In the rows, zero is written as 128.
Facts:
basofli ξ grukli, zetigi
briroren ξ siflastin, grazur
brostu ξ sidrus
dotro ξ drefor
dravuto ξ zetigi, grutrogros, piflus
driklemel ξ dapa
drobron ξ flasil
drupla ξ pafu, lona
gagos ξ grugrel
gusta ξ triner
kebunim ξ trubral
kivun ξ pubren, fleklik
kliful ξ kose
klorilu ξ zeveflem
lubrom ξ rustikor
murak ξ guzak, sovon
nikem ξ zetigi, loskane, tregro
pide ξ flole, feval
plofla ξ gruzine
samem ξ skiklos, flobas
sestom ξ lostem
skazo ξ bobrol, zeveflem, biri
stasen ξ feval, drevus, vosok
susko ξ sulor
traderu ξ plego
trogur ξ traze
trumil ξ tubru, lona
varu ξ feval, favem, skiplos
vikluvim ξ bobrol, vuklor, dapa
vivol ξ klobek
voko ξ savun
zapipus ξ lafik, forar
{basofli, dapa, flobas, forar, kebunim, leflam, senok, trumil, zeveflem} Ψ f
{biri, denizus, feval, gagos, grutre, kaviflen, lafik, loskane, nikem, pafu, pubren, rustikor, sestom, sovon, susko, taklum, trubral, voko} Ψ a
{bobrol, fegitro, flavoflel, flazak, goplur, grutrogros, klorilu, lostem, murak, pagra, skiplos, sopo, stasen, travun, vikluvim} Ψ b
{bremek, brostu, dravuto, drevus, flizan, gebre, graska, grugrel, kizabel, lozin, plifol, rukun, siflastin, skazo, skerim, vikin, vivol, zalos, zoklo} Ψ d
{briroren, buplor, dotro, drobron, flole, gomes, lokli, plofla, samem, trakis, traros, tregro, trogur} Ψ g
{drabu, drefor, driklemel, drupla, dubri, flasil, gruzine, gusta, kliful, pluskidum, stoflor, traderu, triner, trosir, vuge, vuklor} Ψ e
{kose, plego, saplik, sidrus, tenus, tubru, vosok} Ψ c
biri δ: rukun
brarim δ: drobron, travun
bremek δ: gruzine
briroren δ: denizus, zeveflem
denizus δ: skebro
drabu δ: goplur, rogas, flizan
dravuto δ: traros, senok
drobron δ: drabu
favem δ: trosir
fazoflan δ: samem
flavoflel δ: skebro
flazak δ: vikin
fleklik δ: trifo
forar δ: rogas
gebre δ: briroren, fazoflan, susko
graska δ: nikem
grukli δ: vuge
guzak δ: fazoflan
kaviflen δ: rogas, kose
kizabel δ: fleklik
kliful δ: fegitro
klorilu δ: drobron
kogruflin δ: nikem, skerim
kose δ: sestom
lozin δ: briroren
nikem δ: vikin
pafu δ: lozin
pagra δ: pluskidum
piflus δ: brarim
plofla δ: lozin, forar
pluskidum δ: flazak
rogas δ: denizus, nikem
rustikor δ: trakis
samem δ: lozin
senok δ: gomes
sestom δ: nikem
skerim δ: vosok
skiklos δ: lokli
susko δ: tenus, drabu
taklum δ: lafik, grazur
trakis δ: sidrus
travun δ: drabu
trubral δ: vosok
vivol δ: masaskam, forar
zalos δ: kose, dubri
zeveflem δ: zibam
zibam δ: denizus, vuge
zoklo δ: trakis, masaskam, fegitro

Known rows:
guzak: [132 110 125 131 129 128 140 135 161 125 123 123 114 121 128 143 110 109
 142 119 121 105 118 119 141 146 108 115]
grutre: [120 115 118 116 123 108 136 125 124 127 120 111  99 116 125 124  99 104
 130 151 145 119 102 110 134 138 111 129]
basofli: [153 217 143 139 142 151 120 149  71 249 223 217 138  97 107  64 156 169
  95 109 136 157 160 114 112  72 204 191]
loskane: [127 136 123 115 136 106 146 138 126 155 145 140  86 107 115 110  92 101
 132 149 140 113  96  85 141 132 124 153]
plifol: [138 120 124 114 136  97 138 130 128 113 119 121 109 124 121 136 120 104
 138 139 139 122  99 109 150 123 111 126]
graska: [117 133 147 136 127  96 140 132 147  96 109 139  76 153 149 111 148  78
 115 118 122 111 100 118 144 140 114 124]
flazak: [116 126 137 140 151  80 137 134 198 105 124 157 102 134 140 139 102 116
 120 106 125 101 129 153 146 148 110 131]
forar: [141 104 134 136  86 138 128 153 118 120 107 112 101 157 121 104 141  76
 132 127 110 110 100  86 127 150 106 117]
vivol: [140 166 148 158 110 176 106 106  74 157 153 142 162 125 136 118 206 162
 106  91 159 169 164 174 109 100 159 105]
rogas: [117 113 129 139 111 138 140 140 140 100  96 132  74 185 148 101 160  81
 133 133  77 111 106  90 121 156 136 128]
klobek: [125 116 115 119 131 110 123 135 137 123 117 113 116 131 129 144 108 119
 139 141 118 104 118 115 134 129 112 132]
driklemel: [124 157 189 137 132 181 105  61 132 122 153 120 235 149 165 122 173 185
  97 127 153 194 137 151  64  86 193 141]
pide: [ 84 157 144  64 124 184 139 169  40  76 142 161 190 106 124  67 174 193
  80 153 112 223 248 213 131 116 125 107]
stasen: [ 96 155 142  76 132 177 131 173  47  73 145 169 193 118 115  80 181 200
  86 147 112 222 242 210 129 118 122 109]
gusta: [118 173 133 147 130 169  95 102  76 151 149 126 178 122 143 135 186 188
 109 105 135 151 178 169 110  89 169 130]
biri: [127 104 150 124 119 122 150 102 168 112 121 114 120 130 136 115  96  98
 128 148 153 139  83 107 112 152 124 127]
brostu: [138 168 136 146 120 152  99 103  65 157 150 137 164 122 136 127 192 174
 106 109 163 170 164 178 107  85 162 117]

Rows:
No name comes twice in this set of rows, the named rows included.
[142  88  85 128 138 129 171 118 162 121  98 137  87 138 134 129 131 120
 165 144  84 145 108 113 121 154 161 112] -> zibam
[130 131 116 123 152 106 130 161 144 147 145 144 113 122 110 125  98 120
 133 139 104 102 109  82 138 133 125 163] -> tregro
[131 108  64 166 109 100  77 120 109 154  86  73  84 129 134 202 132 124
 158 104 132  57 129 149 137 126  99 101] -> lona
[137 114 120 117 138 109 121 146 137 112 119 126 122 149 112 143 110 119
 142 143 114 109 114 108 138 132 106 137] -> goplur
[ 75 108 129  29 127 129 189 192  75  28 106 140 118  91 107  58 101 121
 101 194 113 192 186 158 172 169  64 104] -> feval
[123 129 133 120 142  77 137 128 146 107 119 132  99 125 139 134 114 102
 122 130 143 115 106 129 150 122 110 130] -> vikin
[121 116 133 132 103 136 142 129 122 119 111 115  85 143 123 103 124  81
 131 137 130 116  97  94 131 158 112 124] -> kaviflen
[149 108 133 128 130 126 157 132 150 117 125 129 108 114 120 134 126  97
 147 117 137 127  99 114 152 142 110 102] -> gebre
[112 119 133 130 110 132 132 132 145 121 110 117  98 146 145 122 119  93
 129 123 107  89 124 114 130 141 113 126] -> kose
[108 125 139 133 126 110 134 138 165 104 113 136  89 151 150 119 125  93
 122 120 106  98 118 120 135 146 115 132] -> kogruflin

Now the same nodes, written a new way:
Known rows:
senok: [119 140 125 133 150 103 105 139 144 139  87 141 117 138 139 171 124 107
 132 141 126 142 126 161 103 131 126 116]
vosok: [144 181 127 126 158 101 100 165 124 133 103 125 113 154 146 149 126 120
 109 131 125 143 132 152 117 134 124 116]
klobek: [113 147 127 140 136 117 108 134 143 144 103 136 114 132 130 149 131 130
 127 137 132 137 127 129 103 129 122 117]
flobas: [119 147 125 131 151 107 107 133 138 143  94 140 116 135 141 167 131 106
 130 142 128 138 134 158 112 131 127 118]
traze: [116 149 123 139 136 115 112 131 147 144 107 131 114 134 133 154 130 135
 129 141 132 137 128 136 100 129 121 117]
masaskam: [126 153  99 139 151 120  94 134 140 142 114 125 116 155 129 145 155 144
 142 155 161 136 161 113  90 142 124 127]
sulor: [112 154 127 140 135 119 109 136 146 147 105 132 113 132 131 151 129 132
 132 139 133 138 125 131  96 128 123 117]
goplur: [125 143  94 137 135 152 103 151 141 140 143 109 108 119 157 146 127 129
  81 152 154 131 115  87 119 136 120 134]
stoflor: [114 136 116 132 125 118  94 153 133 141  98 126 123 136 128 151 128 143
 143 137 126 135 127 149  93 129 118 124]
piflus: [108 146  95 142 130 149 117 129 138 139 137 111 135 117 159 134 117 104
 108 148 151 125 117 127 133 111 124 142]
saplik: [118 149 119 132 150 111  97 133 141 137 106 141 120 134 147 141 126 106
 130 137 131 138 130 158 106 131 122 119]
murak: [129 130 136 159 135 164 161  95 150 111 150 155 120 109 116  61 121 153
 128 137 110 153 127 109 146 144 130 121]
dubri: [127 155 121 137 137 121  94 166 108 139  98 112 120 132 132 150 136 136
 119 131 132 128 135 149  96 131 118 129]
trifo: [118 147 124 143 134 119 110 143 150 138  99 129 110 140 132 162 128 131
 128 143 126 143 127 125  95 132 121 120]
fleklik: [111 148 126 139 131 121 109 139 149 144 103 135 110 132 131 151 123 128
 132 139 131 142 124 133  93 128 122 117]
trakis: [119 163 114 135 157 102  98 111 141 144 109 135 130 152 147 144 146 135
 158 151 156 136 170 119 103 136 126 124]
gruzine: [117 146 117 131 123 113  88 153 137 146  95 130 119 132 130 165 132 139
 135 144 120 135 126 124  88 137 117 126]

Rows:
No name comes twice in this set of rows, the named rows included.
[125 148  97 113 155 124  90 143 110 140 111 104 136 116 157 192 125  92
 105 159 137 123 130 132 119 139 123 140] -> flizan
[136 138 108 123 179 124  95 129 116 146 118 129 115 135 143 144 146 108
 131 154 161 126 152 151 111 136 128 115] -> forar
[128 142  97 121 168 136  95 134 132 133 129 123 121 119 156 158 120 100
 110 155 145 130 125 119 118 137 120 128] -> tenus
[119 146 136 145 123 130 119 155 131 134 123 127 103 135 137 114 134 137
 112 121 146 137 123 160 112 116 126 111] -> pagra
[122 147 122 100 138  96 100 153 124 136  88 130 135 151 141 181 121 121
 146 145 125 138 135 174 114 133 127 114] -> drevus
[121  48 112 137 177 147 115 136 109  91 120 110 125 137 147 165 129 110
 156 133 158 145 139 183  93 150 121 112] -> zeveflem
[111 158  91 128 127 147 115 128 134 151 139 110 134 112 154 155 120 107
  95 142 153 126 118 116 139 126 121 135] -> brarim
[134 153 111 134 159 141 108 144 111 142 132 112 111 132 138 139 136 121
 108 141 160 127 140 121 114 129 125 123] -> rogas
[121 165 133 128 151 103  94 114 143 161 106 158 109 119 140 156 135 107
 118 139 127 133 127 142 108 133 121 111] -> tubru
[112 117 123 151 161 139 106 142 140 122 126 128 110 140 137 105 123 129
 159 151 151 130 122 137  92 107 129 119] -> grukli
[137 162 147 142 165 132 148  46 133 160 125 180 117  82 109 105 135 112
 112 147  92 137 139 101 161 151 129 115] -> trumil
[117 130 117 143 132 192 163  80 116 114 187 125 145  82 123  63 105 163
 137 145 129 133 137  42 157 133 123 129] -> susko
[131 164 142 124 152  99 100 151  95 140  87 114 128 133 140 160 139 101
 124 127 131 128 143 178 116 125 128 121] -> skerim
[112  77 117 151 144 129 121 132 127  97  98 109 136 141 154 179 132 102
 144 115 140 155 135 191  97 151 120 124] -> dapa
[135 135 131 147 163 145 154  77 134 123 127 157 136 108 124  98 125 117
 134 143 101 150 138 137 160 147 131 123] -> kebunim

The same nodes again, as new rows of numbers:
Known rows:
bobrol: [108 123 121 124 175 128  89 188  85 139 153 147 107 111 109 125 173  89
 127 167 129 161 105 174 208 136 182 142 203 147 184  85 109 131]
feval: [122 134 130 114 172 158 104 154 191 115 136 132 112 143 125  46 125 120
 138 148  62 160 184 204 222 209 195 108  36 177 119  93  94 121]
stasen: [144 138 100 145 149 136 117 125 168 110 114 143 127 134 121  51 144 113
 139 152  52 205 157 178 191 137 169  62  13 174 106 128  87 172]
vosok: [126 130 128 123 174 143 108 187 150 137 145 144 109 122 135 111 142 108
 141 159  98 141 144 184 201 200 148 142 110 154 162 104 105 136]
vivol: [148 141  98 150 141 107 129 131 124 146 112 163 121 103 142 128 169 109
 126 152  88 172 110 159 151 110 110  82 105 161 140 146 115 184]
flobas: [119 130 125 137 173 133 105 186 138 152 140 144 108 101 143 143 161  99
 138 151 104 131 126 181 204 186 130 136 139 143 179 115 108 129]
flasil: [120 132 119 138 170 132 111 184 136 146 139 146 107 101 144 143 159  95
 137 151 105 134 123 182 204 187 129 138 135 141 177 118 107 126]
trumil: [162 137  82 192 148  98 136 152 129 134 115 170 132  76 156 167 196  96
 122 132  87 126  98 168 194 118  65 103  57 118 145 170  98 209]
lafik: [115 136 126 134 167 138 121 196 132 147 139 145 110  98 135 143 163  97
 138 148  94 131 121 176 206 182 139 149 130 138 180 109 109 134]
zapipus: [143 128  88 164 145 117 127 149 124 139 110 157 131  97 125 133 167 105
 138 162  90 162 110 158 178 115 103  87  91 161 151 148  92 187]
basofli: [118 135  99 151 126 136 168 161 129 180  82 127 118  92 130 145 135  87
 194 186  66 249 109 118 116 142  89  46 124 182 207 164  92 138]
tregro: [103 136 130 123 155 143 136 201 129 161 143 134  98  99 143 147 148  86
 158 160  84 170 125 169 184 196 142 127 145 136 192 114 117 110]
zoklo: [129 131 141 113 167 130 108 173 133 166 137 153 110 113 148 138 156 111
 128 150 103 136 126 173 171 186 134 147 150 148 170 105 125 138]
lokli: [112 135 126 127 165 134 123 195 123 146 153 140 103 103 144 137 160  89
 141 155  93 148 125 181 205 187 149 141 133 125 173 112 115 122]
lubrom: [143 129  86 164 147 115 128 149 121 139 109 156 129  98 125 131 167 104
 138 162  91 165 109 155 177 115 101  84  90 163 151 148  92 187]
zalos: [123 138 135 119 167 127 108 172 134 164 141 153 104 110 149 138 156 113
 129 145 102 131 125 178 175 184 135 139 153 151 169 103 127 134]
rukun: [117 124 135 127 171 134  94 190 130 154 146 145 105 104 142 140 157 103
 141 153 102 133 128 176 197 183 127 127 142 148 176 108 118 139]

Rows:
No name comes twice in this set of rows, the named rows included.
[134 133 130 121 171 131 117 170 140 163 127 149 110 113 147 135 155 107
 126 150 108 138 122 176 179 191 134 159 151 146 172 109 114 122] -> senok
[116 135 127 120 167 142 113 181 148 132 152 134 102 120 140 104 146  98
 140 152  82 156 149 194 214 199 169 125  98 141 146 105 110 117] -> flole
[146 131  87 135 145  99 118 123  86 131 118 162 126 124 103 123 182  86
 111 172 108 207  82 153 152  70 169 101 170 158 143 121  96 179] -> klorilu
[118 137 126 117 167 130 121 178 115 152 136 152 108 113 126 131 164 101
 119 154 115 142 110 177 187 161 166 163 180 147 176  93 115 122] -> biri
[106 140 136 129 160 147 127 204 135 164 131 138 107  96 135 145 154  94
 158 152  86 158 122 159 179 190 142 127 144 150 204 107 112 123] -> grutrogros
[140 160 128 131 158 128 140 192 139 149 118 155 117  72 152 142 181 103
 114 121  91  97 118 184 193 176 118 162 140 129 167 116 138 130] -> pafu
[132 142 128 121 165 133 123 176 140 158 123 152 114 102 142 135 157 112
 124 146 104 119 122 177 180 184 125 153 152 156 171 108 121 129] -> guzak
[103 138 130 128 159 149 136 203 134 163 129 135 107  96 132 147 148  95
 158 159  87 156 122 163 184 192 136 135 146 151 202 110 109 120] -> loskane
[114 142 139 125 158 138 128 184 136 163 135 160 108 106 146 139 167 108
 122 145 106 143 119 173 184 183 164 149 135 147 183 102 118 133] -> flavoflel
[127 136 132 115 169 140 114 165 159 153 127 149 111 120 137 111 143 120
 127 150  95 128 140 185 186 196 149 144 118 168 154 101 110 126] -> favem
[157 140  88 154 144 111 144 129 125 146 102 159 127 109 140 127 168  99
 126 159  95 182 105 161 157 121 112 102 102 146 142 152  98 170] -> kliful
[115 162 117 117 153 125 108 145 174 145 138 152  96 119 143 175 154  87
 121 141  85 121 109 192 174 193 162 121 171 161 162 114  99 110] -> drabu
[143 126  94 160 146 111 116 149 118 140 123 155 124 100 135 131 170 102
 141 162  88 176 113 157 173 113 103  71  91 154 147 147 101 192] -> brostu

The same nodes again, as new rows of numbers:
Known rows:
flobas: [168 159 166 158 173 161 214 104  81 105 189 129 130 100 146  87 128 181
 138 207 128 158 110 148  88 115 135 147 128  60]
guzak: [126 148 103 110 173 116 158 119 127 103 164 122 129 167 141 104 153 183
 147 152 118 128 154 135 102 116 145 169 122 147]
graska: [106 114 133 179 152 139 142 121 147 102 108 139 131 115 171  66 129  91
 126 145  96 104 173 149 111 125 118 148 100 199]
trosir: [112 153 127 103 168 113 112 100 172 129 141 104 106  94 101  76  65 125
 114 185  58 171 132 135 175 137 136 100 131 190]
lubrom: [103 166 163 143 163 169 167 104 133 117 190 119  97  99  85 122 112  65
 157 131 143 159 114 124 157  58 114  95  99 167]
varu: [110 136 154 172 152 136 101 125 106 118 166 152  66  94 124 113  91 109
  94 121 110 157 170 109 159  86 149  97 132 161]
leflam: [101 161 144 111 178 131 120 111 169 106 143 106  88  86 105  63  97 154
 112 197  71 173 101 122 178 134 143 102 124 187]
grutrogros: [148 158 137 153 161 140 169 113  93  96 188 114 134 121 164  91 146 170
  94 183 137 149 109  92  92  84 181 158 154  75]
savun: [160 150 156 134 178 154 179 108  87 126 175 151  77 136 166  72  92 195
  80 212  54 146 156 166  95 128 167 118 134  73]
voko: [102 133 172 175 169 151 144 116  78 144 133 188  28  83 148  57  78 160
 101 206  73 139 178 163 148 133 128  90  98 145]
flazak: [154 125 159 186 178 161 142 142  89  84 160 114 141 109 159 111 158 139
 133 144 134 142 179 119  96  79 135 142 120 171]
skiklos: [155 156 151 108 176 156 210 102 104 106 180 135 122 155 140  86 141 182
 151 206  83 131 161 162  88 135 121 155 100 110]
lafik: [ 71 165  77 111 120 111 181 100 168 127 155 113 135 145 123  54 135  74
 145 148 142 101  91  84 156  85 128 174 105 147]
senok: [104 136 116 132 163 116 130 139 124 124 133 161  97 106 132  76 142 158
 153 142 130 115 143 146 143 119 131 144 109 185]
trifo: [114 156 143 142 158 136 128 107 116 119 175 130 105 133 125  96 104 122
 109 152 112 151 131 114 138 100 143 114 128 131]
plofla: [141 106 147 122 126 146 128 141 122 176 134 177  83  80 128 139 166 193
 126  90 138 127 187 150 136  50 126  93 117 190]
skazo: [133 140 170 185 128 143 198 102  92  96 153 154  82  81 117 113 120  96
 130 113 146 163 162 108 115  81 123  92 137 113]

Rows:
No name comes twice in this set of rows, the named rows included.
[ 91 162 129 139 148 148 129 102 154 112 186 114 117 111  91 120 120  75
 150  96 142 154 107  79 169  37 115 106 109 177] -> zapipus

